In the rows, 128 means zero.
Each row of numbers stands for one element and depends on some of the facts below. Use the named rows to name the rest.

Known rows:
z_479: [146 148 130 102 141 137  87 126 151  97 126 145 164 111 109 162 159 138
 154  68 109 139 134 171 123 137 153]
z_681: [110 148  92 139 133  80 179  95 112 176 115  66  93 110 164 142 118 137
 130 147 134 103 133 116 136 116 137]
z_36: [135 109 111 108 162 135 175  85 163 137 169  99 143 104 123 188 165 129
 112 118 105 151 105 159 168  76 152]
z_282: [120  88 104 118 157 132  76 124 128  87 148 102  94 118  88 106 180  84
 132  77 137  57 121 148 151  96 167]
z_500: [119 108 104 111 171 130  70 154 157 120 124  50 102 125  86 117 176  91
 130  92 140  45 112 157 101  85 166]
z_626: [119 127  93  87 158 137 162 112 166 135 170  75 132 107 125 180 137 127
 135 152 142 141 123 136 142  91 186]
z_281: [114 151  90 157 149  69 149 113 116 191 130  75  94 160 136 214 122 169
 107 130 134  80 136 113 107 132 109]
z_891: [109 157  97 113 155  82 178 112 129 167 135  86  82 122 159 169 118 146
 116 123 136 143 143 116 142 112 141]
z_29: [ 94 137 100 129 157 101 100 143 130 171  81  50  80 146 131  87 136 115
 132  96 126  67 123 136 102 111 132]
z_336: [ 93 123  91 100 175  90  91 161 121 133 125  83  53 141 132  82 136  99
 128  68 143  88 152 123 122 100 145]
z_946: [106 154  99 108 153  84 178 115 128 164 137  86  82 118 157 168 117 148
 115 127 127 135 141 113 138 102 136]
z_750: [111 153 111 110 144  90 107 105 128 136  72 168 126 146 148 123 112 132
 156  66  96 155 130 156 118 161 121]
z_252: [127 142  97 168 123  67 170  96  98 179 127  79  82 120 137 178  98 155
 124 147 136  67 159 115 123 142 131]
z_660: [125 154 108  64 132 127 100 141 161  83  89 152 154 117  98 154 106 118
 188 123 133 147 154 154  99 154 176]
z_429: [131 151 102 103 118 140 104 130 163 127  91 100 167 113 101 144 139 125
 169 121 133  97 129 160  86 138 163]
z_951: [116  96 106 106 173 136 105 136 169 103 147 118 111 131  74 118 162  98
 119  84 128  85 144 160 132 103 161]
z_791: [143 106 165 152 192 112  71 120 169 133 140 127 197 135 121  91 132  89
 137 174 122 133 182 163 192 138 129]
z_489: [134 185 140 150 160  81 110 168 158 178 107  60 187 156 156  91 144  99
 107 133 124 110 165 141 128 125  60]
z_41: [125 141  89  89 158 130 170 118 160 135 175  76 126  94 130 187 155 130
 128 145 149 152 127 139 142  78 180]
z_896: [115 124  97  92 167 133  97 173 162 101 157  91 105 117  93 127 161  98
 138  93 163  90 152 136 117  96 177]

How the elements are related:
z_102 μ:z_124, z_524, z_928
z_124 π:z_102
z_13 μ:z_839 π:z_32
z_14 π:z_220
z_144 μ:z_402
z_156 π:z_220
z_174 μ:z_750 π:z_637
z_178 μ:z_99 π:z_415
z_185 μ:z_986, z_847 π:z_626
z_187 μ:z_504 π:z_205
z_189 μ:z_791, z_624 π:z_220
z_192 π:z_388
z_205 π:z_144
z_212 μ:z_660 π:z_637
z_224 π:z_429
z_244 μ:z_29 π:z_432
z_252 π:z_751
z_264 π:z_751
z_265 π:z_637
z_266 π:z_440
z_279 μ:z_729 π:z_637
z_281 μ:z_520, z_279 π:z_751
z_282 μ:z_997, z_504 π:z_205
z_29 μ:z_729 π:z_144
z_32 π:z_429
z_321 μ:z_520, z_750 π:z_99
z_325 π:z_432
z_333 μ:z_189 π:z_626
z_336 π:z_205
z_349 μ:z_681, z_252, z_14, z_670 π:z_626
z_36 μ:z_791, z_888 π:z_626
z_362 μ:z_192 π:z_450
z_377 μ:z_266 π:z_415
z_382 μ:z_13 π:z_144
z_388 μ:z_876, z_264 π:z_220
z_39 μ:z_791 π:z_626
z_397 μ:z_382, z_388 π:z_450
z_402 π:z_102
z_407 μ:z_279 π:z_751
z_41 μ:z_80 π:z_626
z_42 π:z_32
z_429 μ:z_670
z_432 π:z_429
z_440 π:z_144
z_450 π:z_429
z_456 μ:z_187, z_786, z_749, z_14 π:z_626
z_46 μ:z_786 π:z_189
z_479 μ:z_910, z_825 π:z_429
z_48 π:z_102
z_489 μ:z_279 π:z_528
z_491 μ:z_244 π:z_220
z_500 μ:z_29 π:z_205
z_504 π:z_388
z_508 μ:z_279 π:z_751
z_520 μ:z_598 π:z_751
z_524 μ:z_624 π:z_388
z_525 π:z_144
z_528 μ:z_281 π:z_102
z_540 μ:z_762, z_504 π:z_99
z_547 π:z_751
z_548 μ:z_624 π:z_528
z_554 μ:z_762, z_491 π:z_637
z_561 π:z_189
z_598 μ:z_265 π:z_637
z_602 π:z_528
z_612 μ:z_39, z_279, z_99, z_839 π:z_99
z_621 π:z_637
z_624 π:z_751
z_626 π:z_220
z_637 π:z_429
z_644 μ:z_266 π:z_144
z_648 μ:z_156 π:z_102
z_657 μ:z_14 π:z_415
z_660 π:z_450
z_670 μ:z_244 π:z_440
z_681 π:z_189
z_709 μ:z_187 π:z_220
z_713 μ:z_508 π:z_528
z_729 π:z_528
z_745 π:z_220
z_749 π:z_220
z_750 μ:z_39 π:z_432
z_751 μ:z_282 π:z_220
z_762 π:z_440
z_778 μ:z_888 π:z_205
z_780 μ:z_866 π:z_751
z_786 μ:z_504 π:z_415
z_791 π:z_528
z_80 π:z_189
z_800 π:z_144
z_805 μ:z_265, z_950 π:z_637
z_808 μ:z_866, z_525 π:z_99
z_820 π:z_415
z_821 μ:z_928 π:z_178
z_825 μ:z_997, z_644, z_377 π:z_528
z_839 μ:z_791 π:z_144
z_847 μ:z_491 π:z_528
z_854 μ:z_124 π:z_450
z_858 μ:z_429 π:z_440
z_866 π:z_102
z_876 μ:z_174 π:z_102
z_881 π:z_440
z_888 π:z_220
z_891 π:z_99
z_896 μ:z_80 π:z_144
z_910 μ:z_791, z_388 π:z_528
z_923 π:z_626
z_924 π:z_178
z_928 π:z_637
z_935 π:z_450
z_946 π:z_388
z_950 π:z_205
z_951 μ:z_524 π:z_144
z_986 μ:z_657, z_762, z_709 π:z_99
z_988 μ:z_377, z_266 π:z_388
z_99 π:z_220
z_997 μ:z_791 π:z_637

Which element is each row?
No name comes twice in this set of rows, the named rows included.
[103 145  97 119 162  81 160  98 116 162 147 102 105 155 156 194 143 143
 106 104 120 139 107 113 154 100 103] => z_321

Now the same elements, written a new way:
Some elements and their rows:
z_681: [138 114 118 112 137 114 156 112 158 102 112 122 104 146 138 121 145 119
 143 138  91 182 126 111 153 110 142 123 154]
z_825: [101 109 112 120 163 129 115 140 147 137 126 106 119 132  81 140 112 112
  96 152 160 150  64 165 168 158 139 125 107]
z_479: [140 102 136 148 132 130 131 142 117 147 115 108 115 127 134 132 114 123
 122 139 127 121 128 122 150 118 121 129 131]
z_491: [108  96 107 105 142 141 120 127  99  85 181 117 122 129 160 140 114 120
 150 131 145 165 154 135 149  73 148 109 156]
z_621: [161 116 164 167 125 135 136 134 126 130  86 101  95 153 156 133 140 131
 132 151 137 109 132 107 156 127 131 121 140]
z_402: [111 140 115 122 137 146 133 115 141 127 107 119 117 154 100 140 133 123
 122 151 129 145 121 119 147 145 143 118 130]
z_382: [144 103  99 116 140 135 136 119 126 149 124 140 116 121 132 126 128  95
 114 114 130 120 151 131 150 140 128 116 134]
z_780: [147 121 118 114 161 119 154 125 162 122 139 127 110 117 138  99 117 119
 140 133 106 178 128 115 150  91 139 100 139]
z_800: [146 101 103 122 138 142 145  99 129 139 105 139 105 137 114 137 145 108
 133 125 123 126 149 118 148 152 134 110 147]
z_224: [143 114 140 157 130 140 141 125 127 134  97 109 110 143 127 139 134 134
 138 146 114 127 136 102 143 127 124 127 143]
z_791: [108 147  92 112 103 173 158 140 147 147 107 111 126 150  82 166  94 113
 101 175 115 144  84 140 188 154 174 110 131]
z_839: [154  86  85 109  89 157 180 146 122 175 122 139 128 119 125 152  79  87
 118 139  92 118 120 149 194 130 159  98 149]
z_612: [136 125 129 124 135 113 148 137 136 130 151 145 119 128 160  94 133  97
 126 122  76 176 108 125 172 112 156 134 139]
z_39: [139  97  96  94  85 127 184 156 147 142 137 117 125 128 157 143  90  96
 105 147  52 166 100 148 204  89 166 145 150]
z_14: [135 116 118 110 141 121 147 112 154 110 114 125 109 140 133 127 139 121
 135 132 103 165 135 109 148 109 138 124 146]
z_786: [109 106 187  64 143  89 137  95 107 131  97  98 158  76 120 127 102  97
 138 149 118 119 135 107 133 153 131 118 115]
z_266: [156  39  96 132 155 122 140 109 141 146 100 142  91 128  87 136 160 106
 129 112 145 131 120 146 158 164 120 105 141]
z_29: [115  84 120 136 142 156 134 111  65 132 159 159 112 122 129 136 141 112
 164 129 136 139 140 138 161 148 164  89 165]
z_896: [141 100 102 117 143 136 138 115 121 143 120 145 113 126 127 129 135 101
 120 119 129 119 151 127 145 145 131 114 139]
z_821: [100  91 136 110 130 109 153 132  96 133 112 123 120 143 108 116 109 103
 120 136 127 147 168  78 140 136 135 115  90]

Rows to name:
No name comes twice in this set of rows, the named rows included.
[121 126  68  98 106 113 208 131 102 151 112 135  92 127 171 107  79 126
 119 188 100 168  98 143 171 102 107 104 142] => z_189
[149  83 140  74 150 120 143  82 118 155 104 132 139  58 126 140 121  90
 136 129 124  90 131 150 155 173 130 107 154] => z_282
[136  45 119 118 169  85 142 142 156 116 135 117  90 124 125 109 137 115
 119 126 130 192  80 150 166 106 120 129 128] => z_988
[ 91 176 132 152 162 144 118 130 109 156 150 156 133 129 109 103 130 102
 105 143 114 153  80 138 164 183 174 129 112] => z_489
[132 123  96 101 119 112 146 137 145 119 135 125 128 140 157  97 129 105
 124 121 110 160 114 128 143  98 103 126 141] => z_388
[113   5 131 136 164  80 136 158 124 139 117 111  96 133  77 115 125 107
 111 118 160 166  95 132 158 142 110 117  87] => z_377
[115 132  80  99 182  89 194 101 104 133 121 146  44 116 186  99 106 149
 103 193 122 181 138 129 155 105 109 130 125] => z_524
[145  20 104 135 167 105 133 136 135 149 116 132  89 120  92 127 144 105
 117 110 161 143  96 161 162 154 110 110 125] => z_644
[125 121 112 115 115 118 152 114 139 117 105 124 120 151 136 114 143 120
 147 135 107 162 115 113 139 123 108 110 151] => z_220
[126  74  82 107 140 166 117 108  85 120 168 147 115 119 143 155 129 102
 147 111 167 114 178 143 145 122 146  90 163] => z_670

Now the same elements, written a new way:
Known rows:
z_333: [118 168 124 154 112  78 120  84 138 147 157 104 109 131 126 141 106 114
 172 106 121 108 107 131 130 115 143]
z_192: [125 151 117 150 114  93  91  90 137 156 164 122 106 142 122 125  98 105
 154 117 123 102 111 136 122 129 141]
z_881: [133 106  79 131  96 160 155 108 125 119 182 123 119 150 133 139  96  92
 127 156 123 123 103 148 140 154 118]
z_325: [145 107 109 157 126 130 111 123 124 129 116 136 136 146 100 123  96 146
 124 104 159 129  98 132 146 130 112]
z_924: [ 92 129 124 122 112 116 108 127 113  99 166 123 123 170 110 139  67 187
 122 137 173  65 144 171 140 124 132]
z_13: [140 102 116 153 130 124 121 113 115 121 118 126 140 139 102 129 116 145
 128 101 165 129  98 123 159 135 126]
z_99: [124 159  92 136 101 105  68  59 134 161 164 117 116 120 137 122 133 167
 164 138 147 105  95 128  78 144 126]
z_612: [115 157 113 146 116  90  96  95 123 152 164 116 111 126 126 138 130 102
 155 106 126  93 121 125 140 132 155]
z_279: [144 131  95 161 143 144 106 169 103 135 102 138 153 113  86 148 147 121
 110  73 155 113 119 122 165 137 116]
z_800: [129 109  84 134  99 150 148 112 124 120 177 123 119 149 129 135  96  99
 127 150 128 120 107 148 139 151 122]
z_29: [125 128 101 115 135 160 147 133 113 129 176 104 142 140 123 153 109  78
 122 138 118 110 113 149 131 168 112]
z_528: [120 115 110 146  90  59  99 125 125 115 171  98 152 101 151  97 149 157
  94 186 188 164  95 130  77 159 126]
z_750: [132  89 107 150 115 113 122 112 115 120 116 130 135 137 110 130 115 146
 130  96 175 125  79 115 170 124 134]
z_951: [123 103  89 126  99 143 153 108 121 116 178 120 120 147 139 142 105  97
 128 145 134 118  94 140 147 149 129]
z_212: [149  99 116 161 136 131 117 127 121 128 101 137 142 143  94 127 107 141
 124  89 162 136  85 122 160 124 114]
z_479: [141 106 122 150 135 125 121 120 119 124 121 129 135 144 106 125 114 144
 125 103 161 134  96 125 154 131 125]
z_858: [125 101  86 121 105 155 159 109 120 116 182 116 122 147 139 146 106  88
 126 149 125 120  94 141 142 155 124]
z_124: [124 116 122 156 101  74 117 136 129 119 163 114 133 139 125 104  90 112
 103 153 154 142 115 146 123 140 129]
z_491: [111 144 150 117 156  92 100  95 127 161 162  94 131 147 127 143  94  85
 155 110 126  95  80 128 121 138 136]
z_377: [115 152 157  98 134 122 136 143 107 112 166 132 104 174 142 119 112 208
 111 129 156 115 130 148 137 116 155]

Rows to name:
No name comes twice in this set of rows, the named rows included.
[ 87 130 104 101 103 126  88  99 109  99 169 115 135 144 130 143 111 250
 129 156 201  65 124 159  99 140 124] => z_178
[116 138 116 136 130 105  50 109 113 170 179 139 109 132 127 124 143  71
 128 104 127  76 125 121 146 153 168] => z_407
[113 144 131 145 124  90  97  87 141 148 166 118 111 140 134 140 113  97
 158 112 130  97  94 129 129 121 147] => z_986
[124 177  93 143  96  97  90  60 142 157 158 105 117 113 138 134 129 175
 179 134 141 112  93 131  71 130 118] => z_626
[146  95 126 155 147 131 118 126 125 126 102 131 147 145  98 134 105 133
 126  89 164 133  75 121 157 124 112] => z_554
[119 115 133 163 103  50 121 155 127 111 168 103 141 123 134 100 117  97
  87 160 161 155 117 139 124 143 139] => z_713
[128 110  94 115 118 165 160 113 117 121 183 109 133 146 133 151 105  77
 126 148 119 117  97 144 138 165 117] => z_500
[ 87 126 129 116 114 112 113 127 111  97 167 121 124 166 116 145  75 186
 121 133 175  65 137 165 144 123 138] => z_821
[ 95 114 153 149 142 128 109 117 149  74 174 128 126 161 128 165 118 152
 125 144 174  68 135 163 136 113 135] => z_786
[118 112 104 138  91  83  99 103 125 118 165 104 145 115 147 108 134 172
 112 173 185 144  86 131  84 156 122] => z_102
[127  91 110 152 126 176 154 101 157  83 193 129 122 148 150 170 143  69
 128 163 132 110 100 148 137 140 123] => z_187
[131 102  82 133  99 161 153 107 129 115 183 124 119 151 134 141  97  87
 128 155 123 120 100 149 137 152 118] => z_762
[118 145 140 159 134  99  92  86 154 136 169 122 110 140 134 145 127  96
 157 118 129  94 107 134 124 119 145] => z_540
[110 102 123 146  95  62 126 131 124 113 164 111 131 134 139 115 105 109
 106 147 166 137  91 131 140 132 143] => z_876
[129 109  66 115  91 164 129  81 120 120 179 115 131 126 150 137 139 157
 134 171 154 124  82 135  96 168 111] => z_144

